Here is a tiny trained network, its code and every weight. The questions are about switching its units off for an input and a class, where a switched-off unit gives its printed mean instead of its output.

import numpy as np


def w(rows, s, z=0):
    codes = np.array(rows[::2]) - 128.0
    scale = np.full(codes.shape[1], s)
    scale[-1] = z or s
    return codes * scale


def f(y):
    return y / 2 * (1 + np.tanh(0.7978845608 * (y + 0.044715 * y**3)))


def log_softmax(a):
    a = a - a.max(-1, keepdims=True)
    return a - np.log(np.exp(a).sum(-1, keepdims=True))


def net(x, mask):
    res = np.array(x, float).reshape(1, 6) / 4 @ E
    y = f(res @ A[0][:, :-1].T + A[0][:, -1])
    res = res + np.where(mask, y, B[0][:, -1]) @ B[0][:, :-1]
    return log_softmax(res[-1] @ U[:, :-1].T + U[:, -1])


A, B = {}, {}
E = w([
[224,199,89,202,58,147,59,73,64,148,218],'x0',
[129,103,146,152,127,95,122,111,157,131,154],'x1',
[111,31,101,230,133,222,199,60,105,163,106],'x2',
[191,120,115,105,29,78,205,68,141,65,45],'x3',
[178,123,247,136,207,91,146,106,2,117,99],'x4',
[188,103,186,181,118,199,52,222,182,61,57],'x5',
],0.0062)
A[0] = w([
[177,112,214,136,142,80,156,83,48,95,74,73],'N1',
[66,138,35,134,81,168,101,130,229,128,133,78],'N2',
[131,101,234,136,207,108,115,132,20,116,158,122],'N3',
[225,183,78,182,92,154,98,133,74,155,171,158],'N4',
[190,99,180,200,128,183,54,195,182,65,69,102],'N5',
[78,86,165,66,163,125,183,175,173,109,83,92],'N6',
[146,203,150,48,106,65,88,182,129,91,179,109],'N7',
[167,102,217,172,107,213,51,168,177,36,73,72],'N8',
[57,154,102,105,147,79,173,51,92,175,179,99],'N9',
[114,106,77,112,83,138,125,117,213,149,158,137],'N10',
[167,111,203,126,196,91,150,93,39,116,114,110],'N11',
[90,129,84,75,140,84,188,60,89,194,168,21],'N12',
[57,71,139,85,163,114,152,152,145,90,67,130],'N13',
[203,188,99,190,75,170,64,80,59,119,155,121],'N14',
[95,126,33,109,63,185,122,138,204,155,147,107],'N15',
[120,215,146,52,133,32,65,165,156,104,149,158],'N16',
[101,30,111,216,119,209,186,80,91,172,104,132],'N17',
[120,80,116,210,127,235,186,70,121,147,96,107],'N18',
[137,215,159,77,115,40,81,177,163,107,126,87],'N19',
[77,158,103,78,121,62,202,80,99,195,173,114],'N20',
[67,138,124,152,232,173,48,205,117,214,223,133],'N21',
[85,57,140,58,171,135,166,162,168,120,67,141],'N22',
[99,124,67,111,64,149,116,142,190,154,145,2],'N23',
[55,165,150,122,253,154,36,153,130,205,209,182],'N24',
[190,129,126,89,25,89,205,76,142,60,78,30],'N25',
[72,95,157,70,186,129,188,152,181,123,91,137],'N26',
[183,134,233,142,183,113,156,111,43,142,100,94],'N27',
[199,136,109,80,65,62,173,63,151,51,66,69],'N28',
[230,184,90,157,87,132,69,93,96,143,169,168],'N29',
],0.0055,0.00082)
B[0] = w([
[166,148,79,154,91,147,152,188,170,85,143,205],'N1',
[163,173,55,132,156,97,102,192,152,60,179,228],'N2',
[154,173,71,148,92,139,143,199,191,71,153,223],'N3',
[86,163,186,155,170,72,160,77,151,203,160,222],'N4',
[190,98,70,45,171,60,47,63,71,186,69,240],'N5',
[69,171,176,152,163,92,152,92,150,202,170,216],'N6',
[73,76,166,163,177,174,161,101,67,94,155,202],'N7',
[182,116,92,39,164,80,58,89,93,167,89,240],'N8',
[191,119,81,91,125,113,87,112,96,152,82,203],'N9',
[140,142,90,143,108,128,114,156,140,93,160,190],'N10',
[155,166,63,134,128,100,122,197,155,88,147,207],'N11',
[199,121,84,54,136,97,57,107,79,161,87,200],'N12',
[78,180,174,175,144,75,157,104,154,194,170,207],'N13',
[64,177,183,166,162,83,147,95,171,211,166,236],'N14',
[139,178,81,164,124,106,119,201,151,53,190,225],'N15',
[67,53,165,176,169,183,166,104,54,64,156,218],'N16',
[57,84,151,137,167,159,118,119,50,46,152,254],'N17',
[84,87,165,152,178,140,127,98,57,66,164,236],'N18',
[86,72,144,144,163,169,123,97,42,60,139,202],'N19',
[191,92,81,73,134,94,67,75,88,131,80,205],'N20',
[199,75,144,124,42,196,178,144,179,177,54,253],'N21',
[88,173,174,171,160,92,130,93,152,182,162,221],'N22',
[139,164,112,137,115,124,130,143,155,63,147,184],'N23',
[185,93,156,130,42,201,165,130,177,144,74,248],'N24',
[162,105,165,128,70,179,179,146,174,169,72,219],'N25',
[98,177,164,153,150,79,134,109,160,175,152,214],'N26',
[171,196,49,150,127,89,134,254,191,42,174,215],'N27',
[152,87,170,139,36,199,175,112,170,137,55,215],'N28',
[82,171,188,174,162,112,154,92,151,191,162,221],'N29',
],0.0064,0.0053)
U = w([
[63,231,201,176,178,50,179,81,185,254,167,105],'0',
[158,203,21,147,117,106,143,229,199,17,166,255],'1',
[189,87,67,10,160,61,24,66,64,189,60,82],'2',
[49,33,174,162,181,220,175,92,15,26,149,176],'3',
[175,71,168,129,25,251,222,131,220,185,47,45],'4',
],0.0063,0.00072)

Each question gives the input, the list of numbers given to net, and the class t.
The units are the neurons (one row each of A and B). Each row of codes is followed by its name. A weight is (code - 128) times the scale printed after its matrix; where a second scale follows, it is the last column's (A, B and U).
mask holds one flag per neuron, in row order. A switched-off neuron (its flag False) gives its mean, the last column of its row in B, instead of its output. The means were averaged over made-up inputs and are rounded, as every weight is.
A unit's drop is (log p(t) with every unit on - log p(t) with that unit switched off) / (log p(t) with every unit on - log p(t) with every unit switched off).
The circuit of an input: a set's keep is (log p(t) with only the set's units on - log p(t) with every unit switched off) / (log p(t) with every unit on - log p(t) with every unit switched off). Starting from the 12 units with the biggest drops (on a tie, the unit counted first), units are removed one at a time, each time the one whose removal leaves the highest keep (on an exact tie, the one counted first), for as long as the keep stays at least 0.8.
units of the circuit, in order: the units of the circuit, biggest drop first
unit that matters most: the unit with the biggest drop
k most important neurons: the k neurons with the biggest drops, biggest first
input [-4,-7,4,-6,5,3], class 4: units of the circuit, in order	[N21, N24]
input [-4,-2,2,-8,3,6], class 4: unit that matters most	N21
input [-3,3,-8,-2,7,-4], class 3: 2 most important neurons	[N16, N7]
input [-2,5,1,1,7,8], class 2: 4 most important neurons	[N5, N8, N15, N2]
input [8,2,-4,7,-1,6], class 0: 3 most important neurons	[N14, N29, N4]
input [-2,-4,-3,4,-1,5], class 2: 2 most important neurons	[N5, N8]
input [-2,4,0,4,-1,-4], class 2: units of the circuit, in order	[N20, N12]
input [-2,2,-7,1,1,-5], class 3: units of the circuit, in order	[N16, N19]
input [-3,-5,6,2,7,-5], class 1: units of the circuit, in order	[N27, N11]
input [-4,0,1,-5,1,-4], class 4: units of the circuit, in order	[N24, N21]
input [1,-4,8,1,-7,6], class 3: 4 most important neurons	[N18, N17, N27, N3]
input [-1,0,0,5,4,-2], class 4: units of the circuit, in order	[N28, N25]
input [-4,8,-5,3,6,-4], class 1: units of the circuit, in order	[N27, N1]
input [5,3,-4,7,0,-1], class 4: units of the circuit, in order	[N28]
input [6,2,-8,1,-7,-1], class 3: units of the circuit, in order	[N16, N7]
input [-7,-8,-6,7,5,0], class 0: 4 most important neurons	[N6, N13, N22, N26]
input [1,-6,5,3,7,7], class 1: 4 most important neurons	[N27, N1, N3, N11]
input [7,3,2,3,8,6], class 1: 2 most important neurons	[N27, N1]
input [-1,7,0,6,6,-7], class 2: 3 most important neurons	[N20, N12, N9]
input [1,6,5,-1,-1,6], class 2: units of the circuit, in order	[N5, N8]
input [0,-4,4,-4,8,-7], class 1: 2 most important neurons	[N27, N3]
input [2,-8,7,6,-7,0], class 1: units of the circuit, in order	[N15]
input [3,-4,2,8,5,-3], class 4: 2 most important neurons	[N28, N25]
